Here is a tiny trained network, its code and every weight. The questions are about switching its units off for an input and a target symbol, where a switched-off unit gives its printed mean instead of its output.

import numpy as np


def w(rows, s, z=0):
    codes = np.array(rows[::2]) - 128.0
    scale = np.full(codes.shape[1], s)
    scale[-1] = z or s
    return codes * scale


def f(y):
    return y / 2 * (1 + np.tanh(0.7978845608 * (y + 0.044715 * y**3)))


def softmax(a):
    e = np.exp(a - a.max(-1, keepdims=True))
    return e / e.sum(-1, keepdims=True)


def log_softmax(a):
    a = a - a.max(-1, keepdims=True)
    return a - np.log(np.exp(a).sum(-1, keepdims=True))


def net(x, mask):
    ids = ['αδηθλμπστφψω'.index(c) for c in x.split()]
    T = len(ids)
    res = E[ids] + P[:T]
    u = 0
    for l in range(3):
        q, k, v = (res @ M[l].T for M in (Q, K, V))
        z = softmax(np.where(np.tri(T) > 0, q @ k.T / 3**0.5, -1e9)) @ v
        res = res + np.where(mask[u], z, O[l][:, -1]) @ O[l][:, :-1]
        u += 1
        y = f(res @ A[l][:, :-1].T + A[l][:, -1])
        res = res + np.where(mask[u : u + 4], y, B[l][:, -1]) @ B[l][:, :-1]
        u += 4
    return log_softmax(res[-1] @ U[:, :-1].T + U[:, -1])


Q, K, V, O, A, B = {}, {}, {}, {}, {}, {}
E = w([
[83,12,153,231],'α',
[88,102,94,193],'δ',
[160,139,238,119],'η',
[26,29,4,121],'θ',
[77,130,226,252],'λ',
[105,106,189,248],'μ',
[72,80,84,82],'π',
[57,202,107,148],'σ',
[148,100,254,170],'τ',
[159,204,186,196],'φ',
[151,197,54,111],'ψ',
[94,85,83,15],'ω',
],0.0097)
P = w([
[241,105,78,249],'0',
[122,167,110,145],'1',
[114,173,183,69],'2',
[243,82,74,191],'3',
[129,208,82,157],'4',
[128,149,196,59],'5',
[214,77,61,151],'6',
[121,225,69,161],'7',
[137,132,191,52],'8',
[198,2,69,137],'9',
],0.0071)
Q[0] = w([
[33,100,80,153],'0.h1',
[101,152,4,159],'0.h1',
[98,136,157,182],'0.h1',
],0.015)
K[0] = w([
[50,134,48,130],'0.h1',
[166,48,9,191],'0.h1',
[44,169,156,228],'0.h1',
],0.011)
V[0] = w([
[1,188,123,170],'0.h1',
[138,101,168,96],'0.h1',
[190,204,151,116],'0.h1',
],0.0078)
O[0] = w([
[183,64,255,93,169],'0.h1',
[118,160,142,97,71],'0.h1',
[161,176,143,144,4],'0.h1',
],0.007,0.0026)
A[0] = w([
[34,151,42,134,2],'0.n1',
[75,78,145,30,13],'0.n2',
[144,20,41,254,160],'0.n3',
[8,114,179,106,102],'0.n4',
],0.01,0.0007)
B[0] = w([
[171,141,112,158,147],'0.n1',
[37,50,12,117,137],'0.n2',
[188,59,125,36,246],'0.n3',
[4,116,189,198,146],'0.n4',
],0.011,0.012)
Q[1] = w([
[187,38,168,228],'1.h1',
[146,184,160,175],'1.h1',
[253,208,101,78],'1.h1',
],0.0063)
K[1] = w([
[183,254,134,220],'1.h1',
[153,118,178,143],'1.h1',
[178,70,101,87],'1.h1',
],0.0081)
V[1] = w([
[82,190,188,39],'1.h1',
[132,174,48,83],'1.h1',
[2,133,71,148],'1.h1',
],0.0042)
O[1] = w([
[97,134,176,91,8],'1.h1',
[191,143,123,17,97],'1.h1',
[110,82,253,105,3],'1.h1',
],0.0041,0.0026)
A[1] = w([
[69,227,60,129,157],'1.n1',
[109,254,202,166,71],'1.n2',
[244,107,232,226,176],'1.n3',
[148,80,94,10,2],'1.n4',
],0.0071,0.004)
B[1] = w([
[186,160,220,106,145],'1.n1',
[56,203,2,147,144],'1.n2',
[204,97,97,194,195],'1.n3',
[12,174,125,100,255],'1.n4',
],0.011,0.0081)
Q[2] = w([
[184,68,70,183],'2.h1',
[110,133,95,77],'2.h1',
[8,103,79,85],'2.h1',
],0.011)
K[2] = w([
[182,52,93,115],'2.h1',
[143,121,158,171],'2.h1',
[103,104,247,83],'2.h1',
],0.012)
V[2] = w([
[55,119,253,56],'2.h1',
[24,93,100,200],'2.h1',
[187,119,31,65],'2.h1',
],0.0043)
O[2] = w([
[67,98,113,21,118],'2.h1',
[131,61,124,116,223],'2.h1',
[254,148,63,187,252],'2.h1',
],0.0045,0.0027)
A[2] = w([
[60,254,125,70,20],'2.n1',
[238,179,138,103,2],'2.n2',
[190,107,78,165,72],'2.n3',
[99,124,195,198,199],'2.n4',
],0.011,0.0015)
B[2] = w([
[247,21,146,189,181],'2.n1',
[89,146,170,31,226],'2.n2',
[86,78,51,123,254],'2.n3',
[98,126,196,178,175],'2.n4',
],0.012,0.0075)
U = w([
[54,110,198,175,116],'α',
[53,165,195,162,208],'δ',
[223,141,117,183,254],'η',
[44,119,66,196,28],'θ',
[39,160,102,218,79],'λ',
[88,113,48,248,52],'μ',
[2,132,152,98,68],'π',
[147,96,163,204,83],'σ',
[71,155,119,185,81],'τ',
[174,104,1,134,206],'φ',
[158,120,191,40,104],'ψ',
[140,75,130,100,123],'ω',
],0.007,0.005)

Each question gives the input, a string of symbols that net reads in full, and the target symbol t.
The units are the heads (3 rows each of Q, K, V and O) and the neurons (one row each of A and B). Each row of codes is followed by its name. A weight is (code - 128) times the scale printed after its matrix; where a second scale follows, it is the last column's (O, A, B and U).
mask holds one flag per unit, layer by layer, with each layer's heads first. A switched-off unit (its flag False) gives its mean, the last column of its rows in O or B, instead of its output. The means were averaged over made-up inputs and are rounded, as every weight is.
A unit's drop is (log p(t) with every unit on - log p(t) with that unit switched off) / (log p(t) with every unit on - log p(t) with every unit switched off).
The circuit of an input: a set's keep is (log p(t) with only the set's units on - log p(t) with every unit switched off) / (log p(t) with every unit on - log p(t) with every unit switched off). Starting from the 12 units with the biggest drops (on a tie, the unit counted first), units are removed one at a time, each time the one whose removal leaves the highest keep (on an exact tie, the one counted first), for as long as the keep stays at least 0.8.
circuit, biggest first: the units of the circuit, biggest drop first
unit that matters most: the unit with the biggest drop
top k neurons: the k neurons with the biggest drops, biggest first
top k neurons in layer l: the k neurons of layer l with the biggest drops, biggest first
input α δ η, target η: top 2 neurons in layer 1 -> 1.n2; 1.n3
input λ α μ, target μ: top 2 neurons -> 1.n3; 0.n3
input α α μ σ θ, target π: top 3 neurons in layer 0 -> 0.n4; 0.n3; 0.n2
input δ δ ω α ψ, target ψ: top 4 neurons -> 2.n2; 1.n1; 1.n4; 0.n3
input α σ σ α α σ, target α: unit that matters most -> 0.n4
input τ φ α σ π μ φ ω ψ, target ψ: top 2 neurons in layer 1 -> 1.n4; 1.n1
input ψ α σ η, target φ: top 3 neurons -> 2.n3; 1.n3; 0.n3
input α α σ α λ δ δ λ α α, target π: circuit, biggest first -> 1.n4; 0.n3
input δ π δ δ δ σ σ θ, target π: circuit, biggest first -> 0.n4; 2.h1; 1.n3
input α φ δ ψ σ π, target π: top 4 neurons -> 0.n3; 0.n2; 1.n4; 0.n4
input σ α σ τ, target φ: circuit, biggest first -> 2.n3; 1.n3
input δ δ μ π α λ, target λ: circuit, biggest first -> 0.n3; 1.n2; 0.n4
input σ π α φ α α, target α: top 3 neurons in layer 0 -> 0.n4; 0.n3; 0.n1
input α α α σ α φ, target φ: unit that matters most -> 1.n2
input α ω α α, target ψ: circuit, biggest first -> 0.n3; 1.n4; 2.n3
input φ α α θ α α τ, target φ: circuit, biggest first -> 2.n3; 0.n4; 1.n3
input π λ α ω τ α α α α, target α: circuit, biggest first -> 0.n4; 0.n3; 2.n4; 0.h1
input π φ α δ φ α φ σ, target η: top 3 neurons -> 0.n3; 2.n1; 1.n2
input δ π μ α σ η, target η: circuit, biggest first -> 0.h1; 0.n3; 1.n2; 2.n1
input α α μ α λ, target μ: unit that matters most -> 1.n3
